Here is a tiny trained network, its code and every weight. The questions are about switching its units off for an input and a target symbol, where a switched-off unit gives its printed mean instead of its output.

import numpy as np


def w(rows, s, z=0):
    codes = np.array(rows[::2]) - 128.0
    scale = np.full(codes.shape[1], s)
    scale[-1] = z or s
    return codes * scale


def norm(h):
    return h / np.sqrt((h * h).mean(-1, keepdims=True) + 1e-5)


def f(y):
    return y / 2 * (1 + np.tanh(0.7978845608 * (y + 0.044715 * y**3)))


def softmax(a):
    e = np.exp(a - a.max(-1, keepdims=True))
    return e / e.sum(-1, keepdims=True)


def log_softmax(a):
    a = a - a.max(-1, keepdims=True)
    return a - np.log(np.exp(a).sum(-1, keepdims=True))


def net(x, mask):
    ids = ['αβγεζθμξσφω'.index(c) for c in x.split()]
    T = len(ids)
    res = E[ids] + P[:T]
    u = 0
    for l in range(2):
        r = norm(res)
        for j in range(3):
            rows = slice(4 * j, 4 * j + 4)
            q, k, v = (r @ M[l][rows].T for M in (Q, K, V))
            z = softmax(np.where(np.tri(T) > 0, q @ k.T / 4**0.5, -1e9)) @ v
            o = O[l][rows]
            res = res + np.where(mask[u + j], z, o[:, -1]) @ o[:, :-1]
        u += 3
        y = f(norm(res) @ A[l][:, :-1].T + A[l][:, -1])
        res = res + np.where(mask[u : u + 12], y, B[l][:, -1]) @ B[l][:, :-1]
        u += 12
    return log_softmax(norm(res)[-1] @ U[:, :-1].T + U[:, -1])


Q, K, V, O, A, B = {}, {}, {}, {}, {}, {}
E = w([
[145,3,183,81,95],'α',
[77,173,151,125,105],'β',
[119,138,155,211,120],'γ',
[76,132,125,186,137],'ε',
[81,124,111,143,115],'ζ',
[85,186,106,194,170],'θ',
[63,129,113,89,82],'μ',
[198,80,220,70,150],'ξ',
[144,16,151,27,111],'σ',
[168,109,139,123,173],'φ',
[119,160,146,197,154],'ω',
],0.015)
P = w([
[143,45,99,108,85],'0',
[18,236,194,81,234],'1',
[30,246,196,73,218],'2',
[50,211,185,103,237],'3',
[57,202,184,106,114],'4',
[53,162,157,118,140],'5',
[71,193,174,74,114],'6',
[67,142,160,91,134],'7',
[57,121,121,99,132],'8',
[14,85,148,124,13],'9',
[94,189,254,103,205],'10',
[28,173,209,191,137],'11',
[62,220,209,212,245],'12',
],0.0048)
Q[0] = w([
[206,153,31,92,97],'0.h0',
[157,181,96,86,112],'0.h0',
[13,146,167,106,89],'0.h0',
[109,184,174,222,101],'0.h0',
[70,96,219,55,57],'0.h1',
[180,105,105,188,39],'0.h1',
[95,100,87,96,95],'0.h1',
[249,125,174,105,191],'0.h1',
[215,239,30,91,86],'0.h2',
[155,58,111,116,76],'0.h2',
[198,109,132,171,92],'0.h2',
[144,151,161,98,254],'0.h2',
],0.0094)
K[0] = w([
[131,192,138,84,153],'0.h0',
[155,96,164,130,143],'0.h0',
[147,143,123,138,101],'0.h0',
[112,151,127,131,126],'0.h0',
[108,120,148,166,104],'0.h1',
[18,140,106,114,95],'0.h1',
[164,115,103,103,84],'0.h1',
[101,123,135,104,193],'0.h1',
[128,100,86,105,112],'0.h2',
[111,173,161,98,162],'0.h2',
[100,104,133,125,249],'0.h2',
[89,136,130,143,148],'0.h2',
],0.016)
V[0] = w([
[178,138,111,81,192],'0.h0',
[85,106,148,134,128],'0.h0',
[64,89,160,146,47],'0.h0',
[71,125,34,91,185],'0.h0',
[134,77,149,70,95],'0.h1',
[255,141,107,105,222],'0.h1',
[187,126,196,126,38],'0.h1',
[202,96,113,198,46],'0.h1',
[124,116,49,167,167],'0.h2',
[161,150,100,63,239],'0.h2',
[115,85,66,120,124],'0.h2',
[117,159,197,146,103],'0.h2',
],0.0078)
O[0] = w([
[151,38,193,197,17,17],'0.h0',
[127,108,106,184,150,216],'0.h0',
[219,251,58,75,98,252],'0.h0',
[179,166,138,147,9,129],'0.h0',
[137,243,134,160,134,111],'0.h1',
[144,87,100,126,87,82],'0.h1',
[125,148,143,220,165,95],'0.h1',
[156,8,223,253,156,27],'0.h1',
[64,50,45,35,17,104],'0.h2',
[110,195,132,65,131,61],'0.h2',
[174,12,97,206,33,61],'0.h2',
[187,100,190,149,187,226],'0.h2',
],0.005,0.0038)
A[0] = w([
[132,171,63,155,243,72],'0.n0',
[174,75,125,167,115,126],'0.n1',
[149,189,156,36,163,180],'0.n2',
[192,129,158,20,173,168],'0.n3',
[194,102,149,204,115,25],'0.n4',
[34,238,208,135,100,172],'0.n5',
[84,147,26,154,93,116],'0.n6',
[2,101,63,154,211,221],'0.n7',
[33,154,153,188,62,4],'0.n8',
[147,45,164,10,18,162],'0.n9',
[177,142,194,152,94,91],'0.n10',
[149,60,135,111,173,111],'0.n11',
],0.0075,0.0025)
B[0] = w([
[75,49,95,122,74,207],'0.n0',
[32,146,115,2,57,115],'0.n1',
[77,93,96,210,134,239],'0.n2',
[42,155,38,240,125,207],'0.n3',
[165,102,61,126,66,113],'0.n4',
[146,80,150,104,187,254],'0.n5',
[135,93,142,135,179,146],'0.n6',
[143,167,214,101,125,215],'0.n7',
[142,154,134,165,168,136],'0.n8',
[149,190,192,145,203,181],'0.n9',
[111,161,108,72,80,119],'0.n10',
[119,192,179,157,79,136],'0.n11',
],0.0055,0.0079)
Q[1] = w([
[95,145,113,147,115],'1.h0',
[91,115,103,88,171],'1.h0',
[131,46,110,158,101],'1.h0',
[138,121,135,155,69],'1.h0',
[118,103,141,90,117],'1.h1',
[47,177,164,174,211],'1.h1',
[159,111,94,108,84],'1.h1',
[188,177,100,89,111],'1.h1',
[110,94,159,199,138],'1.h2',
[165,122,107,101,45],'1.h2',
[216,3,83,109,21],'1.h2',
[187,135,111,153,120],'1.h2',
],0.015)
K[1] = w([
[159,161,140,76,113],'1.h0',
[124,158,103,93,134],'1.h0',
[130,130,122,154,158],'1.h0',
[163,111,179,213,160],'1.h0',
[132,190,112,178,192],'1.h1',
[138,102,92,154,5],'1.h1',
[100,130,191,121,162],'1.h1',
[156,95,169,124,187],'1.h1',
[97,88,94,108,90],'1.h2',
[67,140,142,188,224],'1.h2',
[81,152,127,142,193],'1.h2',
[101,149,91,99,153],'1.h2',
],0.015)
V[1] = w([
[214,168,182,86,81],'1.h0',
[122,99,94,167,136],'1.h0',
[150,200,195,151,160],'1.h0',
[149,83,155,179,211],'1.h0',
[91,226,107,155,169],'1.h1',
[205,62,60,76,99],'1.h1',
[196,149,254,241,100],'1.h1',
[152,143,80,175,149],'1.h1',
[150,37,189,109,69],'1.h2',
[143,64,123,179,151],'1.h2',
[48,148,150,49,98],'1.h2',
[45,114,83,186,217],'1.h2',
],0.0098)
O[1] = w([
[192,92,118,75,115,29],'1.h0',
[105,180,187,139,133,114],'1.h0',
[217,142,88,69,138,200],'1.h0',
[78,131,90,71,177,196],'1.h0',
[179,123,118,139,187,107],'1.h1',
[79,125,186,153,74,102],'1.h1',
[162,85,182,124,151,140],'1.h1',
[170,193,193,216,146,117],'1.h1',
[104,103,78,246,116,253],'1.h2',
[138,129,184,169,178,161],'1.h2',
[59,156,2,110,126,143],'1.h2',
[79,154,184,84,191,84],'1.h2',
],0.0092,0.0068)
A[1] = w([
[153,82,97,68,141,153],'1.n0',
[171,224,137,62,192,155],'1.n1',
[133,138,93,57,158,159],'1.n2',
[182,137,126,173,167,255],'1.n3',
[97,102,250,141,63,138],'1.n4',
[159,58,142,201,115,125],'1.n5',
[220,53,174,150,179,17],'1.n6',
[196,154,166,139,160,127],'1.n7',
[84,216,157,63,158,159],'1.n8',
[164,35,180,117,55,63],'1.n9',
[75,90,79,146,38,170],'1.n10',
[142,171,211,241,77,132],'1.n11',
],0.012,0.0038)
B[1] = w([
[121,136,164,27,94,153],'1.n0',
[116,135,84,167,87,241],'1.n1',
[169,56,118,158,144,178],'1.n2',
[93,67,49,119,38,250],'1.n3',
[142,94,137,2,132,181],'1.n4',
[166,152,146,146,93,197],'1.n5',
[202,233,101,233,84,168],'1.n6',
[69,200,63,106,124,170],'1.n7',
[190,128,208,160,22,248],'1.n8',
[112,72,180,215,222,140],'1.n9',
[171,217,157,99,153,254],'1.n10',
[130,59,172,27,83,246],'1.n11',
],0.0076,0.0055)
U = w([
[175,42,163,199,97,253],'α',
[182,198,115,40,187,133],'β',
[183,96,210,178,197,125],'γ',
[60,155,135,135,118,126],'ε',
[105,136,157,50,61,155],'ζ',
[92,163,50,46,97,80],'θ',
[184,194,117,138,50,98],'μ',
[250,145,135,202,160,76],'ξ',
[225,76,59,73,102,216],'σ',
[110,110,96,175,69,4],'φ',
[73,21,120,115,224,164],'ω',
],0.012,0.004)

Each question gives the input, a string of symbols that net reads in full, and the target symbol t.
The units are the heads (4 rows each of Q, K, V and O) and the neurons (one row each of A and B). Each row of codes is followed by its name. A weight is (code - 128) times the scale printed after its matrix; where a second scale follows, it is the last column's (O, A, B and U).
mask holds one flag per unit, layer by layer, with each layer's heads first. A switched-off unit (its flag False) gives its mean, the last column of its rows in O or B, instead of its output. The means were averaged over made-up inputs and are rounded, as every weight is.
A unit's drop is (log p(t) with every unit on - log p(t) with that unit switched off) / (log p(t) with every unit on - log p(t) with every unit switched off).
The circuit of an input: a set's keep is (log p(t) with only the set's units on - log p(t) with every unit switched off) / (log p(t) with every unit on - log p(t) with every unit switched off). Starting from the 12 units with the biggest drops (on a tie, the unit counted first), units are removed one at a time, each time the one whose removal leaves the highest keep (on an exact tie, the one counted first), for as long as the keep stays at least 0.8.
circuit, biggest first: the units of the circuit, biggest drop first
most important unit: the unit with the biggest drop
k most important neurons: the k neurons with the biggest drops, biggest first
top k neurons in layer l: the k neurons of layer l with the biggest drops, biggest first
heads that matter: for each layer, one digit per head in row order, 1 if its drop is at least 0.15 and else 0, layers parted by /
input β ω α ξ α φ ζ γ β μ α θ φ, target β: circuit, biggest first	(1.h2 0.h2 0.h0)
input ζ ζ θ α ω θ ω α ζ, target ζ: most important unit	0.h0
input β φ φ φ ω γ ω φ μ σ σ ω, target β: circuit, biggest first	(1.h2 0.n9 0.n3)
input γ ζ ζ, target γ: circuit, biggest first	(0.h1 1.h2)
input θ φ α φ σ α θ σ ω ω, target θ: circuit, biggest first	(1.h2 0.h2)
input φ ω φ, target φ: circuit, biggest first	(0.h1 0.h0 0.n3)
input β φ θ θ ξ γ, target β: circuit, biggest first	(1.h2 0.n3)
input β ξ θ ε ε, target β: circuit, biggest first	(1.h2 1.h1)
input μ ε ε ζ φ μ ζ φ, target μ: 3 most important neurons	(0.n7 1.n8 0.n6)
input σ μ σ ω, target σ: heads that matter	111 / 000
input ω σ γ σ ξ β ω γ ε β φ, target ω: heads that matter	101 / 000
input ζ γ β α, target ζ: heads that matter	101 / 001
input β ω ξ φ φ ξ ζ ζ ζ, target β: circuit, biggest first	(1.h2 0.n3)
input σ α β β ζ ζ γ β μ ζ ξ μ, target σ: most important unit	0.n9
input ω θ ω ζ ω ω ω σ ω ζ ξ α, target ω: heads that matter	110 / 010
input ω ω α ε σ, target ω: 3 most important neurons	(0.n9 0.n3 0.n1)
input ω σ β ε ω, target ω: heads that matter	100 / 000
input α φ ξ β ω γ γ ω α ω θ φ μ, target α: circuit, biggest first	(1.h2 0.h2)
input γ φ β ζ θ φ σ ω γ ζ ε θ, target γ: 3 most important neurons	(0.n9 0.n3 0.n4)
input θ θ ε φ φ μ ω α ω, target θ: top 2 neurons in layer 0	(0.n9 0.n5)
input β ω γ ω, target β: circuit, biggest first	(1.h2)
input ξ ε θ γ γ σ ζ σ ζ σ ω ζ, target ξ: heads that matter	110 / 011
input α μ β ω θ ω α β σ β θ, target α: heads that matter	011 / 011
input γ σ φ φ μ ω ζ, target γ: heads that matter	000 / 001
input ζ γ σ α β φ ξ φ μ α γ, target ζ: 2 most important neurons	(0.n3 1.n11)
input μ σ α β ω γ ω ζ, target μ: top 2 neurons in layer 0	(0.n7 0.n0)
input ξ μ φ φ ξ α ω γ θ θ α ζ, target ξ: circuit, biggest first	(1.h1)
input α ω ε μ φ α ξ ζ γ φ ζ ω, target α: heads that matter	011 / 011
input ξ ζ ω ζ α ω σ μ γ ω ξ ω θ, target ξ: 2 most important neurons	(0.n9 1.n6)
input σ σ ζ ω θ φ φ ε, target σ: 3 most important neurons	(0.n9 0.n1 0.n2)
